Below is a small trained network, with its code and all its weights. Each question gives an input and a class and asks what happens when units are switched off, that is, made to give their printed mean instead of their output.

import numpy as np


def w(rows, s, z=0):
    codes = np.array(rows[::2]) - 128.0
    scale = np.full(codes.shape[1], s)
    scale[-1] = z or s
    return codes * scale


def f(y):
    return y / 2 * (1 + np.tanh(0.7978845608 * (y + 0.044715 * y**3)))


def log_softmax(a):
    a = a - a.max(-1, keepdims=True)
    return a - np.log(np.exp(a).sum(-1, keepdims=True))


def net(x, mask):
    res = np.array(x, float).reshape(1, 5) / 4 @ E
    y = f(res @ A[0][:, :-1].T + A[0][:, -1])
    res = res + np.where(mask, y, B[0][:, -1]) @ B[0][:, :-1]
    return log_softmax(res[-1] @ U[:, :-1].T + U[:, -1])


A, B = {}, {}
E = w([
[127,136,86,116,172,85,87,223,181,63,149,183],'x0',
[133,126,143,132,124,143,131,148,124,122,126,125],'x1',
[141,119,155,173,120,160,8,110,145,165,140,107],'x2',
[129,127,123,131,131,128,131,132,132,137,129,125],'x3',
[146,6,138,129,93,88,145,117,152,110,131,134],'x4',
],0.012)
A[0] = w([
[132,128,141,142,112,139,101,104,125,152,129,115,179],'N1',
[126,132,134,123,125,132,174,110,118,130,124,123,190],'N2',
[129,122,140,132,115,142,110,110,114,142,129,118,125],'N3',
[130,137,132,118,117,133,207,106,103,134,126,121,236],'N4',
[127,129,133,120,126,131,160,117,118,134,127,125,169],'N5',
[126,123,131,124,129,131,148,121,124,124,124,126,113],'N6',
[132,110,121,124,124,114,142,133,127,110,126,134,99],'N7',
[123,130,117,120,133,114,147,138,130,106,128,139,88],'N8',
[130,152,137,138,129,145,115,115,124,152,124,120,188],'N9',
[128,134,133,122,120,127,177,113,111,132,130,125,192],'N10',
[129,137,133,130,121,129,150,118,127,139,125,120,195],'N11',
[123,119,127,128,139,127,96,138,133,125,126,131,100],'N12',
[126,152,120,123,133,115,151,138,129,114,123,135,208],'N13',
[133,121,120,133,138,118,36,162,163,118,138,136,29],'N14',
[128,108,148,139,116,156,88,94,112,161,128,114,124],'N15',
[129,167,126,129,132,131,124,131,124,128,127,124,253],'N16',
[126,129,131,124,121,132,127,137,126,125,129,124,120],'N17',
[129,118,138,126,121,125,133,117,129,135,123,128,97],'N18',
[134,132,129,134,127,120,98,142,145,125,131,132,98],'N19',
[129,120,138,141,116,133,122,119,124,135,123,119,93],'N20',
[132,2,135,129,110,106,133,124,144,118,129,131,177],'N21',
[124,118,125,122,131,118,138,136,139,111,126,131,101],'N22',
[127,123,126,132,133,126,100,134,137,125,128,133,99],'N23',
[131,147,100,119,145,92,170,171,151,84,131,152,144],'N24',
],0.025,0.0055)
B[0] = w([
[139,124,148,61,123,141,102,120,104,150,127,108,189],'N1',
[125,137,129,183,119,134,118,110,113,109,119,137,177],'N2',
[136,117,139,78,126,122,129,110,135,136,133,107,169],'N3',
[124,156,116,227,119,152,113,116,97,130,115,148,214],'N4',
[127,133,117,167,121,129,117,108,123,128,130,135,161],'N5',
[132,118,124,155,122,117,122,129,142,118,130,130,140],'N6',
[132,74,136,138,128,104,103,167,139,131,134,121,150],'N7',
[131,92,126,100,133,103,139,157,155,126,135,122,157],'N8',
[124,122,148,89,143,131,61,142,88,166,123,123,174],'N9',
[124,139,117,191,123,137,115,118,117,122,117,131,180],'N10',
[135,142,134,137,109,143,98,135,112,126,124,129,158],'N11',
[129,125,131,165,121,130,129,108,116,126,128,125,148],'N12',
[127,171,124,139,158,131,185,150,142,117,129,152,171],'N13',
[127,148,121,246,117,153,110,109,88,126,107,143,200],'N14',
[136,131,128,30,103,136,148,59,146,118,134,97,210],'N15',
[116,207,123,107,128,177,149,143,100,126,131,155,171],'N16',
[115,132,114,124,134,117,128,109,127,136,128,133,127],'N17',
[143,123,130,136,117,133,145,117,140,114,124,115,140],'N18',
[124,141,120,167,115,127,132,118,121,126,126,134,151],'N19',
[135,119,123,112,121,116,147,97,144,123,128,111,150],'N20',
[142,4,121,167,109,65,152,69,190,108,129,100,252],'N21',
[117,88,122,127,139,105,116,155,138,143,130,117,146],'N22',
[129,129,126,154,122,132,125,106,123,127,119,119,146],'N23',
[114,136,126,72,171,106,178,207,168,123,149,152,218],'N24',
],0.028,0.025)
U = w([
[96,193,116,197,138,196,94,134,50,137,84,175,250],'0',
[136,72,99,240,95,104,100,99,126,95,87,125,113],'1',
[89,182,133,47,197,146,200,196,145,130,160,172,103],'2',
[119,47,128,92,177,54,159,186,196,118,163,126,65],'3',
[119,155,171,3,131,170,79,143,88,174,134,111,128],'4',
[169,74,164,48,110,99,164,70,177,126,131,73,71],'5',
],0.0062,0.0022)

Each question gives the input, the list of numbers given to net, and the class t.
The units are the neurons (one row each of A and B). Each row of codes is followed by its name. A weight is (code - 128) times the scale printed after its matrix; where a second scale follows, it is the last column's (A, B and U).
mask holds one flag per neuron, in row order. A switched-off neuron (its flag False) gives its mean, the last column of its row in B, instead of its output. The means were averaged over made-up inputs and are rounded, as every weight is.
A unit's drop is (log p(t) with every unit on - log p(t) with that unit switched off) / (log p(t) with every unit on - log p(t) with every unit switched off).
The circuit of an input: a set's keep is (log p(t) with only the set's units on - log p(t) with every unit switched off) / (log p(t) with every unit on - log p(t) with every unit switched off). Starting from the 12 units with the biggest drops (on a tie, the unit counted first), units are removed one at a time, each time the one whose removal leaves the highest keep (on an exact tie, the one counted first), for as long as the keep stays at least 0.8.
units of the circuit, in order: the units of the circuit, biggest drop first
unit that matters most: the unit with the biggest drop
top k neurons: the k neurons with the biggest drops, biggest first
drop of u: that unit's drop, to one decimal
input [0,-6,5,0,7], class 5: units of the circuit, in order : (N4)
input [-8,5,6,0,0], class 4: units of the circuit, in order : (N21 N1)
input [1,1,0,-1,-2], class 2: units of the circuit, in order : (N21 N4)
input [-5,-7,1,-7,3], class 5: top 2 neurons : (N14 N15)
input [8,-5,-6,-3,0], class 2: top 2 neurons : (N21 N24)
input [-6,6,1,-2,1], class 5: top 2 neurons : (N15 N14)
input [-8,-5,1,-1,3], class 5: top 4 neurons : (N15 N14 N1 N3)
input [0,-2,7,-7,-7], class 4: top 2 neurons : (N4 N15)
input [-8,-8,1,3,-4], class 4: top 3 neurons : (N15 N14 N1)
input [7,-8,0,2,-6], class 2: top 2 neurons : (N24 N4)
input [1,-2,6,6,-8], class 0: top 2 neurons : (N14 N24)
input [4,0,1,8,-4], class 0: top 2 neurons : (N14 N21)
input [4,-3,0,-8,6], class 3: top 2 neurons : (N4 N24)
input [0,-5,-8,2,-2], class 0: top 3 neurons : (N4 N21 N10)
input [-1,5,-8,-4,-8], class 0: unit that matters most : N4
input [1,2,-1,-5,-2], class 2: drop of N14 : 0.2
input [-3,4,5,4,-4], class 4: drop of N8 : 0.0
input [-1,3,3,0,-3], class 4: drop of N21 : 0.3
